Here is a tiny trained network, its code and every weight. The questions are about switching its units off for an input and a class, where a switched-off unit gives its printed mean instead of its output.

import numpy as np


def w(rows, s, z=0):
    codes = np.array(rows[::2]) - 128.0
    scale = np.full(codes.shape[1], s)
    scale[-1] = z or s
    return codes * scale


def norm(h):
    return h / np.sqrt((h * h).mean(-1, keepdims=True) + 1e-5)


def f(y):
    return y / 2 * (1 + np.tanh(0.7978845608 * (y + 0.044715 * y**3)))


def log_softmax(a):
    a = a - a.max(-1, keepdims=True)
    return a - np.log(np.exp(a).sum(-1, keepdims=True))


def net(x, mask):
    res = np.array(x, float).reshape(1, 5) / 4 @ E
    u = 0
    for l in range(2):
        y = f(norm(res) @ A[l][:, :-1].T + A[l][:, -1])
        res = res + np.where(mask[u : u + 9], y, B[l][:, -1]) @ B[l][:, :-1]
        u += 9
    return log_softmax(norm(res)[-1] @ U[:, :-1].T + U[:, -1])


A, B = {}, {}
E = w([
[153,215,139,110,113,76,197,78],'x0',
[209,98,101,233,204,92,149,134],'x1',
[97,111,104,148,111,88,88,80],'x2',
[58,253,48,228,113,176,112,175],'x3',
[115,103,141,166,108,180,157,74],'x4',
],0.0042)
A[0] = w([
[119,161,88,73,161,2,95,203,134],'L0N0',
[102,115,55,141,109,51,64,28,2],'L0N1',
[110,103,111,161,122,214,194,3,67],'L0N2',
[185,99,121,154,106,146,45,158,78],'L0N3',
[205,151,88,70,148,228,225,185,72],'L0N4',
[135,184,128,114,109,69,188,105,65],'L0N5',
[181,190,111,117,105,116,158,41,102],'L0N6',
[89,141,88,50,46,116,188,128,71],'L0N7',
[174,103,79,187,100,48,233,155,90],'L0N8',
],0.0066,0.0032)
B[0] = w([
[193,108,181,185,46,241,192,116,247],'L0N0',
[99,128,247,158,150,60,81,210,133],'L0N1',
[223,128,184,155,49,228,165,183,231],'L0N2',
[96,116,136,115,156,176,126,129,151],'L0N3',
[86,107,181,191,95,48,80,120,243],'L0N4',
[71,114,74,88,169,95,196,205,204],'L0N5',
[76,91,87,121,165,117,214,128,240],'L0N6',
[122,163,158,135,188,161,102,84,242],'L0N7',
[122,169,147,108,175,161,94,94,251],'L0N8',
],0.012,0.0022)
A[1] = w([
[67,123,255,180,116,24,102,221,22],'L1N0',
[156,82,175,97,158,148,155,74,155],'L1N1',
[166,148,119,146,210,139,91,89,65],'L1N2',
[81,160,146,54,57,138,136,134,98],'L1N3',
[66,30,61,82,159,163,105,241,2],'L1N4',
[122,199,165,78,202,183,76,89,33],'L1N5',
[104,182,102,179,124,175,131,121,152],'L1N6',
[115,84,156,174,108,205,80,95,88],'L1N7',
[200,135,109,169,173,103,153,151,98],'L1N8',
],0.0088,0.0029)
B[1] = w([
[115,155,199,179,123,12,79,131,198],'L1N0',
[105,175,51,124,76,92,45,156,241],'L1N1',
[99,147,162,98,107,169,142,66,137],'L1N2',
[156,36,163,254,230,159,121,174,177],'L1N3',
[109,158,114,128,161,98,247,146,154],'L1N4',
[108,148,123,129,142,163,151,40,166],'L1N5',
[167,72,115,37,86,54,54,118,215],'L1N6',
[111,169,134,123,160,95,224,122,253],'L1N7',
[54,68,187,160,159,199,107,148,162],'L1N8',
],0.0093,0.0054)
U = w([
[113,122,210,185,124,44,107,153,190],'0',
[214,101,154,148,42,217,185,168,155],'1',
[74,118,78,104,192,99,252,159,145],'2',
[97,120,155,139,201,218,87,22,155],'3',
[152,99,29,54,71,78,38,138,170],'4',
[146,163,119,120,105,107,155,95,91],'5',
[172,159,104,113,143,117,134,107,2],'6',
],0.012,0.0048)

Each question gives the input, the list of numbers given to net, and the class t.
The units are the neurons (one row each of A and B). Each row of codes is followed by its name. A weight is (code - 128) times the scale printed after its matrix; where a second scale follows, it is the last column's (A, B and U).
mask holds one flag per neuron, layer by layer. A switched-off neuron (its flag False) gives its mean, the last column of its row in B, instead of its output. The means were averaged over made-up inputs and are rounded, as every weight is.
A unit's drop is (log p(t) with every unit on - log p(t) with that unit switched off) / (log p(t) with every unit on - log p(t) with every unit switched off).
The circuit of an input: a set's keep is (log p(t) with only the set's units on - log p(t) with every unit switched off) / (log p(t) with every unit on - log p(t) with every unit switched off). Starting from the 12 units with the biggest drops (on a tie, the unit counted first), units are removed one at a time, each time the one whose removal leaves the highest keep (on an exact tie, the one counted first), for as long as the keep stays at least 0.8.
units of the circuit, in order: the units of the circuit, biggest drop first
k most important neurons: the k neurons with the biggest drops, biggest first
k most important neurons of layer l: the k neurons of layer l with the biggest drops, biggest first
input [-8,-2,7,3,-6], class 2: units of the circuit, in order : L1N4
input [-7,6,3,-6,-5], class 2: units of the circuit, in order : L1N4, L0N4
input [0,-6,-3,3,7], class 1: 2 most important neurons : L0N2, L0N8
input [6,-7,-3,2,-5], class 3: 3 most important neurons of layer 1 : L1N7, L1N3, L1N4
input [2,-7,3,-6,6], class 3: 3 most important neurons : L0N7, L0N0, L1N6
input [8,-3,1,-1,6], class 2: 2 most important neurons of layer 0 : L0N6, L0N5
input [2,0,4,7,5], class 4: 3 most important neurons : L1N6, L0N0, L0N4
input [1,-4,-7,-8,7], class 4: 2 most important neurons of layer 0 : L0N0, L0N1
input [8,8,2,4,-5], class 2: 3 most important neurons : L0N5, L0N6, L0N7
input [4,-5,2,-8,6], class 4: 2 most important neurons : L1N1, L0N0
input [-2,7,-1,8,-2], class 4: 2 most important neurons of layer 0 : L0N7, L0N1
input [6,-1,1,-1,-5], class 2: 2 most important neurons : L0N5, L0N6
input [2,-5,4,-1,-3], class 3: 4 most important neurons : L0N7, L0N4, L1N5, L0N2
input [4,-1,-2,0,5], class 1: 2 most important neurons : L0N2, L1N7
input [-6,-7,-2,-4,-7], class 1: 2 most important neurons : L0N0, L0N8
input [-2,-7,-1,-8,7], class 4: units of the circuit, in order : L1N1
input [7,-2,6,-7,0], class 2: 3 most important neurons : L0N6, L0N5, L0N4
input [-6,-8,3,3,-4], class 3: 3 most important neurons : L0N5, L0N6, L0N7
input [5,-4,2,-3,0], class 2: 3 most important neurons : L0N5, L0N6, L0N8
input [-5,-7,-7,8,3], class 4: most important neuron : L1N6
input [-6,-7,-5,-4,-6], class 3: 2 most important neurons of layer 1 : L1N5, L1N3
input [6,-5,3,5,5], class 2: 3 most important neurons of layer 1 : L1N1, L1N3, L1N8
input [4,2,-4,5,-6], class 1: 2 most important neurons of layer 1 : L1N1, L1N0
input [-7,8,-7,-4,-8], class 1: 2 most important neurons of layer 1 : L1N0, L1N5
input [8,-3,-2,5,-6], class 2: 3 most important neurons of layer 0 : L0N5, L0N2, L0N6
